Here is a tiny trained network, its code and every weight. The questions are about switching its units off for an input and a target symbol, where a switched-off unit gives its printed mean instead of its output.

import numpy as np


def w(rows, s, z=0):
    codes = np.array(rows[::2]) - 128.0
    scale = np.full(codes.shape[1], s)
    scale[-1] = z or s
    return codes * scale


def f(y):
    return y / 2 * (1 + np.tanh(0.7978845608 * (y + 0.044715 * y**3)))


def softmax(a):
    e = np.exp(a - a.max(-1, keepdims=True))
    return e / e.sum(-1, keepdims=True)


def log_softmax(a):
    a = a - a.max(-1, keepdims=True)
    return a - np.log(np.exp(a).sum(-1, keepdims=True))


def net(x, mask):
    ids = ['ΔΞΠΩαγηλμφψ'.index(c) for c in x.split()]
    T = len(ids)
    res = E[ids] + P[:T]
    u = 0
    for l in range(3):
        q, k, v = (res @ M[l].T for M in (Q, K, V))
        z = softmax(np.where(np.tri(T) > 0, q @ k.T / 4**0.5, -1e9)) @ v
        res = res + np.where(mask[u], z, O[l][:, -1]) @ O[l][:, :-1]
        u += 1
        y = f(res @ A[l][:, :-1].T + A[l][:, -1])
        res = res + np.where(mask[u : u + 12], y, B[l][:, -1]) @ B[l][:, :-1]
        u += 12
    return log_softmax(res[-1] @ U[:, :-1].T + U[:, -1])


Q, K, V, O, A, B = {}, {}, {}, {}, {}, {}
E = w([
[124,119,137,108],'Δ',
[136,207,100,122],'Ξ',
[116,126,224,136],'Π',
[144,136,146,107],'Ω',
[175,93,150,68],'α',
[109,129,103,89],'γ',
[119,111,162,122],'η',
[132,124,178,117],'λ',
[140,251,111,131],'μ',
[101,103,137,142],'φ',
[97,140,119,185],'ψ',
],0.024)
P = w([
[230,1,71,228],'0',
[27,135,147,122],'1',
[45,125,144,138],'2',
[78,112,160,152],'3',
[83,110,147,152],'4',
[92,106,143,154],'5',
[91,106,127,149],'6',
[96,105,123,149],'7',
[99,105,118,148],'8',
[103,104,114,148],'9',
],0.0096)
Q[0] = w([
[116,140,3,255],'0.h0',
[67,152,235,101],'0.h0',
[207,150,98,210],'0.h0',
[176,186,101,12],'0.h0',
],0.0057)
K[0] = w([
[103,117,56,208],'0.h0',
[177,96,161,143],'0.h0',
[255,205,63,156],'0.h0',
[227,218,83,86],'0.h0',
],0.0058)
V[0] = w([
[116,23,170,176],'0.h0',
[9,219,120,237],'0.h0',
[28,160,253,75],'0.h0',
[209,145,202,10],'0.h0',
],0.0049)
O[0] = w([
[110,223,137,71,126],'0.h0',
[150,118,3,78,254],'0.h0',
[106,127,158,79,145],'0.h0',
[44,112,64,168,45],'0.h0',
],0.0062,0.0046)
A[0] = w([
[130,125,77,90,25],'0.n0',
[51,135,180,181,78],'0.n1',
[127,77,148,201,6],'0.n2',
[234,155,171,104,81],'0.n3',
[220,1,117,22,170],'0.n4',
[170,150,60,111,72],'0.n5',
[68,156,185,133,11],'0.n6',
[44,81,49,141,203],'0.n7',
[51,60,125,197,90],'0.n8',
[225,98,67,147,2],'0.n9',
[132,108,104,36,165],'0.n10',
[177,125,134,102,104],'0.n11',
],0.0095,0.0061)
B[0] = w([
[160,72,78,69,100],'0.n0',
[159,104,159,175,148],'0.n1',
[61,201,155,144,105],'0.n2',
[35,144,130,146,118],'0.n3',
[45,156,195,209,171],'0.n4',
[102,175,161,166,174],'0.n5',
[186,75,69,148,117],'0.n6',
[189,90,227,173,253],'0.n7',
[163,179,254,141,148],'0.n8',
[92,156,185,217,127],'0.n9',
[135,98,241,126,169],'0.n10',
[91,97,168,181,109],'0.n11',
],0.0086,0.004)
Q[1] = w([
[151,254,163,79],'1.h0',
[107,190,118,209],'1.h0',
[90,148,213,185],'1.h0',
[99,203,152,137],'1.h0',
],0.0079)
K[1] = w([
[99,255,85,185],'1.h0',
[167,146,58,184],'1.h0',
[209,113,188,222],'1.h0',
[57,90,129,96],'1.h0',
],0.0092)
V[1] = w([
[223,176,127,138],'1.h0',
[73,179,121,80],'1.h0',
[213,1,122,37],'1.h0',
[158,192,135,136],'1.h0',
],0.0071)
O[1] = w([
[186,60,37,174,165],'1.h0',
[160,66,149,160,109],'1.h0',
[242,243,24,111,2],'1.h0',
[1,11,125,61,169],'1.h0',
],0.0058,0.0098)
A[1] = w([
[115,244,127,189,133],'1.n0',
[83,222,126,80,213],'1.n1',
[94,199,77,102,37],'1.n2',
[207,109,115,75,33],'1.n3',
[129,122,204,157,113],'1.n4',
[163,100,86,139,230],'1.n5',
[249,125,113,97,32],'1.n6',
[130,154,167,96,254],'1.n7',
[154,103,41,128,247],'1.n8',
[113,160,86,52,75],'1.n9',
[106,104,105,97,39],'1.n10',
[96,114,39,87,88],'1.n11',
],0.015,0.0058)
B[1] = w([
[84,46,50,162,130],'1.n0',
[91,37,109,191,146],'1.n1',
[151,2,94,171,125],'1.n2',
[127,40,41,159,122],'1.n3',
[187,86,86,139,249],'1.n4',
[61,176,195,142,130],'1.n5',
[63,19,32,159,125],'1.n6',
[124,63,103,227,193],'1.n7',
[151,195,142,222,134],'1.n8',
[78,134,155,122,124],'1.n9',
[179,89,73,92,121],'1.n10',
[138,97,198,107,134],'1.n11',
],0.0096,0.012)
Q[2] = w([
[102,113,217,177],'2.h0',
[99,121,136,248],'2.h0',
[231,44,115,46],'2.h0',
[126,54,79,177],'2.h0',
],0.013)
K[2] = w([
[144,88,203,113],'2.h0',
[69,36,149,168],'2.h0',
[250,162,170,61],'2.h0',
[159,51,182,203],'2.h0',
],0.013)
V[2] = w([
[75,68,121,167],'2.h0',
[44,167,84,189],'2.h0',
[75,254,56,129],'2.h0',
[36,133,215,79],'2.h0',
],0.006)
O[2] = w([
[210,156,112,175,216],'2.h0',
[255,164,226,155,138],'2.h0',
[170,33,165,125,4],'2.h0',
[193,204,114,246,101],'2.h0',
],0.0055,0.019)
A[2] = w([
[121,130,160,215,46],'2.n0',
[155,195,150,115,226],'2.n1',
[69,29,73,95,119],'2.n2',
[143,186,94,59,145],'2.n3',
[87,71,140,175,254],'2.n4',
[98,95,106,247,44],'2.n5',
[136,118,163,125,176],'2.n6',
[109,176,51,81,183],'2.n7',
[113,211,142,83,132],'2.n8',
[107,155,99,34,204],'2.n9',
[96,155,96,86,82],'2.n10',
[107,113,222,33,164],'2.n11',
],0.012,0.006)
B[2] = w([
[166,124,95,88,199],'2.n0',
[192,155,150,80,144],'2.n1',
[236,144,43,151,157],'2.n2',
[130,97,41,140,124],'2.n3',
[109,128,153,129,249],'2.n4',
[118,145,116,94,254],'2.n5',
[136,128,136,117,140],'2.n6',
[66,129,115,59,128],'2.n7',
[85,90,6,105,130],'2.n8',
[103,120,79,182,123],'2.n9',
[172,161,81,75,123],'2.n10',
[178,74,16,133,123],'2.n11',
],0.011,0.017)
U = w([
[149,142,103,145,27],'Δ',
[97,113,125,94,76],'Ξ',
[125,97,134,72,79],'Π',
[138,170,193,94,171],'Ω',
[128,107,135,96,71],'α',
[104,9,83,172,231],'γ',
[136,99,131,86,60],'η',
[30,105,215,163,254],'λ',
[96,126,115,59,114],'μ',
[141,103,130,99,78],'φ',
[164,102,119,112,34],'ψ',
],0.012,0.0074)

Each question gives the input, a string of symbols that net reads in full, and the target symbol t.
The units are the heads (4 rows each of Q, K, V and O) and the neurons (one row each of A and B). Each row of codes is followed by its name. A weight is (code - 128) times the scale printed after its matrix; where a second scale follows, it is the last column's (O, A, B and U).
mask holds one flag per unit, layer by layer, with each layer's heads first. A switched-off unit (its flag False) gives its mean, the last column of its rows in O or B, instead of its output. The means were averaged over made-up inputs and are rounded, as every weight is.
A unit's drop is (log p(t) with every unit on - log p(t) with that unit switched off) / (log p(t) with every unit on - log p(t) with every unit switched off).
The circuit of an input: a set's keep is (log p(t) with only the set's units on - log p(t) with every unit switched off) / (log p(t) with every unit on - log p(t) with every unit switched off). Starting from the 12 units with the biggest drops (on a tie, the unit counted first), units are removed one at a time, each time the one whose removal leaves the highest keep (on an exact tie, the one counted first), for as long as the keep stays at least 0.8.
circuit, biggest first: the units of the circuit, biggest drop first
unit that matters most: the unit with the biggest drop
top k neurons: the k neurons with the biggest drops, biggest first
k most important neurons of layer l: the k neurons of layer l with the biggest drops, biggest first
input φ Ω Δ λ Ξ, target γ: top 2 neurons : [1.n1; 2.n2]
input Ξ Ξ Ω, target γ: unit that matters most : 0.n9
input α Δ Ξ Ξ Ξ, target μ: circuit, biggest first : [1.n4; 0.n4; 2.h0; 2.n7]
input Ξ ψ η, target γ: circuit, biggest first : [1.n4; 1.n7]
input Δ Ξ Π Π Ξ, target λ: 2 most important neurons of layer 0 : [0.n6; 0.n4]
input α φ ψ Ξ Δ Ξ, target μ: circuit, biggest first : [1.n4; 2.h0; 0.n4; 2.n7]
input η λ Ξ φ Ξ Ξ Δ Ξ Ξ Ξ, target Ω: top 3 neurons : [1.n1; 2.n1; 1.n4]
input Ξ Π φ Ξ φ Δ ψ Δ ψ, target λ: top 2 neurons : [0.n6; 1.n7]
input Ξ φ Ξ ψ ψ μ Ξ Π Ξ μ, target λ: top 2 neurons : [1.n4; 0.n5]
input Ω μ φ φ ψ Π α, target γ: top 3 neurons : [1.n4; 1.n7; 2.n0]
input Ξ μ φ Ω Δ Ξ Ξ μ φ α, target γ: 3 most important neurons of layer 1 : [1.n4; 1.n7; 1.n0]
input ψ μ γ Ξ Π λ η φ φ, target λ: top 2 neurons : [2.n2; 0.n6]
input ψ Ξ Ξ, target λ: 2 most important neurons of layer 1 : [1.n1; 1.n4]
input φ ψ Ξ, target γ: circuit, biggest first : [1.n1]
input Ω φ ψ Π, target γ: top 4 neurons : [1.n4; 1.n7; 1.n5; 2.n1]
input α Ξ μ, target μ: top 4 neurons : [0.n4; 1.n4; 2.n7; 2.n5]
input ψ Ξ Ξ Π μ λ μ Ξ ψ, target λ: 2 most important neurons of layer 0 : [0.n8; 0.n9]
input φ Ω α Ω Π Δ Δ η, target Ω: 2 most important neurons of layer 0 : [0.n4; 0.n10]
input Π α Π Ξ Ω, target λ: top 2 neurons : [1.n4; 2.n2]
input Ξ Ξ Ξ μ, target γ: unit that matters most : 1.n1
input Ω Ξ Δ Ω, target λ: 2 most important neurons of layer 0 : [0.n5; 0.n8]
input Ξ Ξ η ψ Ω ψ φ φ, target λ: top 2 neurons : [2.n2; 0.n5]
input Ξ ψ ψ μ ψ, target Ω: 3 most important neurons of layer 0 : [0.n4; 0.n10; 0.n2]
input ψ ψ ψ Ω, target γ: 2 most important neurons of layer 2 : [2.n1; 2.n2]
input Ξ α Ω Ξ Ξ μ η μ, target μ: 2 most important neurons of layer 0 : [0.n4; 0.n10]
input Ξ Ξ Π μ Ξ Ξ Ξ ψ φ Ξ, target Ω: 2 most important neurons of layer 0 : [0.n6; 0.n4]
input Ξ Π Ξ λ μ, target γ: most important neuron of layer 1 : [1.n1]
